Below are the code and all the weights of a small trained network. Each question names an input and a class and asks about switching units off, where a switched-off unit gives its printed mean instead of its output.

import numpy as np


def w(rows, s, z=0):
    codes = np.array(rows[::2]) - 128.0
    scale = np.full(codes.shape[1], s)
    scale[-1] = z or s
    return codes * scale


def f(y):
    return y / 2 * (1 + np.tanh(0.7978845608 * (y + 0.044715 * y**3)))


def log_softmax(a):
    a = a - a.max(-1, keepdims=True)
    return a - np.log(np.exp(a).sum(-1, keepdims=True))


def net(x, mask):
    res = np.array(x, float).reshape(1, 8) / 4 @ E
    y = f(res @ A[0][:, :-1].T + A[0][:, -1])
    res = res + np.where(mask, y, B[0][:, -1]) @ B[0][:, :-1]
    return log_softmax(res[-1] @ U[:, :-1].T + U[:, -1])


A, B = {}, {}
E = w([
[168,86,122,137,242,140,197,102,119,36,88,171],'x0',
[98,99,152,145,84,118,99,149,113,129,166,136],'x1',
[105,165,46,179,92,227,172,110,157,178,124,84],'x2',
[126,234,96,138,159,74,79,160,119,120,125,204],'x3',
[73,188,136,178,197,102,197,53,155,158,140,168],'x4',
[157,128,104,34,85,172,81,167,10,132,109,86],'x5',
[214,107,85,72,197,178,217,192,187,99,139,97],'x6',
[144,121,138,4,149,142,142,112,29,212,41,114],'x7',
],0.012)
A[0] = w([
[93,243,20,127,200,101,146,111,128,99,98,218,120],'N1',
[60,254,47,157,180,112,113,155,143,124,98,185,192],'N2',
[147,97,135,90,151,93,106,117,165,14,165,205,252],'N3',
[82,135,112,80,182,163,91,93,96,143,76,163,199],'N4',
[166,78,110,144,176,50,115,215,120,18,161,50,196],'N5',
[155,110,151,124,171,157,68,124,197,84,205,139,225],'N6',
[32,131,101,105,154,77,117,94,141,115,86,162,189],'N7',
],0.0073,0.0025)
B[0] = w([
[215,192,117,160,150,182,132,101,105,117,152,182,238],'N1',
[211,222,99,176,90,144,104,76,126,132,164,154,237],'N2',
[141,152,158,90,106,2,218,112,170,114,84,173,240],'N3',
[207,68,185,101,193,136,18,117,71,75,113,123,195],'N4',
[174,95,146,103,44,118,192,198,141,123,98,145,246],'N5',
[119,103,161,220,28,129,174,190,235,89,121,155,212],'N6',
[122,130,162,169,133,76,111,92,131,156,100,174,180],'N7',
],0.0089,0.011)
U = w([
[159,67,66,147,203,191,210,131,211,106,140,74,160],'0',
[122,78,194,136,208,74,110,48,68,117,79,150,71],'1',
[168,116,71,52,67,174,84,178,47,189,97,24,234],'2',
[2,161,128,205,54,83,72,109,194,173,211,127,173],'3',
[145,117,155,142,92,58,191,163,151,76,118,147,3],'4',
[197,186,88,165,163,119,129,89,144,120,165,168,90],'5',
],0.014,0.0042)

Each question gives the input, the list of numbers given to net, and the class t.
The units are the neurons (one row each of A and B). Each row of codes is followed by its name. A weight is (code - 128) times the scale printed after its matrix; where a second scale follows, it is the last column's (A, B and U).
mask holds one flag per neuron, in row order. A switched-off neuron (its flag False) gives its mean, the last column of its row in B, instead of its output. The means were averaged over made-up inputs and are rounded, as every weight is.
A unit's drop is (log p(t) with every unit on - log p(t) with that unit switched off) / (log p(t) with every unit on - log p(t) with every unit switched off).
The circuit of an input: a set's keep is (log p(t) with only the set's units on - log p(t) with every unit switched off) / (log p(t) with every unit on - log p(t) with every unit switched off). Starting from all 7 units, units are removed one at a time, each time the one whose removal leaves the highest keep (on an exact tie, the one counted first), for as long as the keep stays at least 0.8.
units of the circuit, in order: the units of the circuit, biggest drop first
k most important neurons: the k neurons with the biggest drops, biggest first
drop when u is switched off: that unit's drop, to one decimal
input [3,8,0,1,0,2,2,5], class 2: units of the circuit, in order : N3
input [6,1,3,8,-6,-8,4,-5], class 4: 3 most important neurons : N3, N6, N5
input [7,2,0,-5,0,4,7,-1], class 4: units of the circuit, in order : N5, N3
input [-2,5,-1,-3,-1,-5,6,6], class 0: 3 most important neurons : N4, N5, N2
input [3,5,4,6,-1,-6,-4,-5], class 5: 2 most important neurons : N1, N2
input [0,5,-1,7,-7,2,-5,-7], class 4: 2 most important neurons : N5, N3
input [2,4,-3,0,7,-8,-2,-8], class 4: 2 most important neurons : N3, N6
input [-8,4,3,-5,-3,-1,-8,5], class 2: 4 most important neurons : N6, N3, N7, N2
input [0,2,-5,-1,-6,-4,-8,1], class 1: 4 most important neurons : N6, N2, N5, N7
input [-8,-6,6,-2,7,5,4,-2], class 2: 2 most important neurons : N6, N3
input [0,-8,0,-2,3,-6,-8,-2], class 5: 3 most important neurons : N1, N2, N6
input [3,5,-2,3,6,7,0,1], class 1: 2 most important neurons : N4, N6
input [-3,2,3,-6,5,-4,1,2], class 3: 2 most important neurons : N1, N4
input [5,-7,7,3,-4,-1,5,8], class 2: units of the circuit, in order : N4
input [-1,6,4,3,7,-8,-3,-3], class 5: 2 most important neurons : N1, N2
input [3,6,2,6,-3,0,-1,-8], class 4: drop when N3 is switched off : 0.1
input [-6,-4,8,7,0,4,-8,0], class 5: drop when N2 is switched off : 0.1
input [-5,2,-5,8,4,6,-2,-5], class 5: drop when N2 is switched off : 0.1
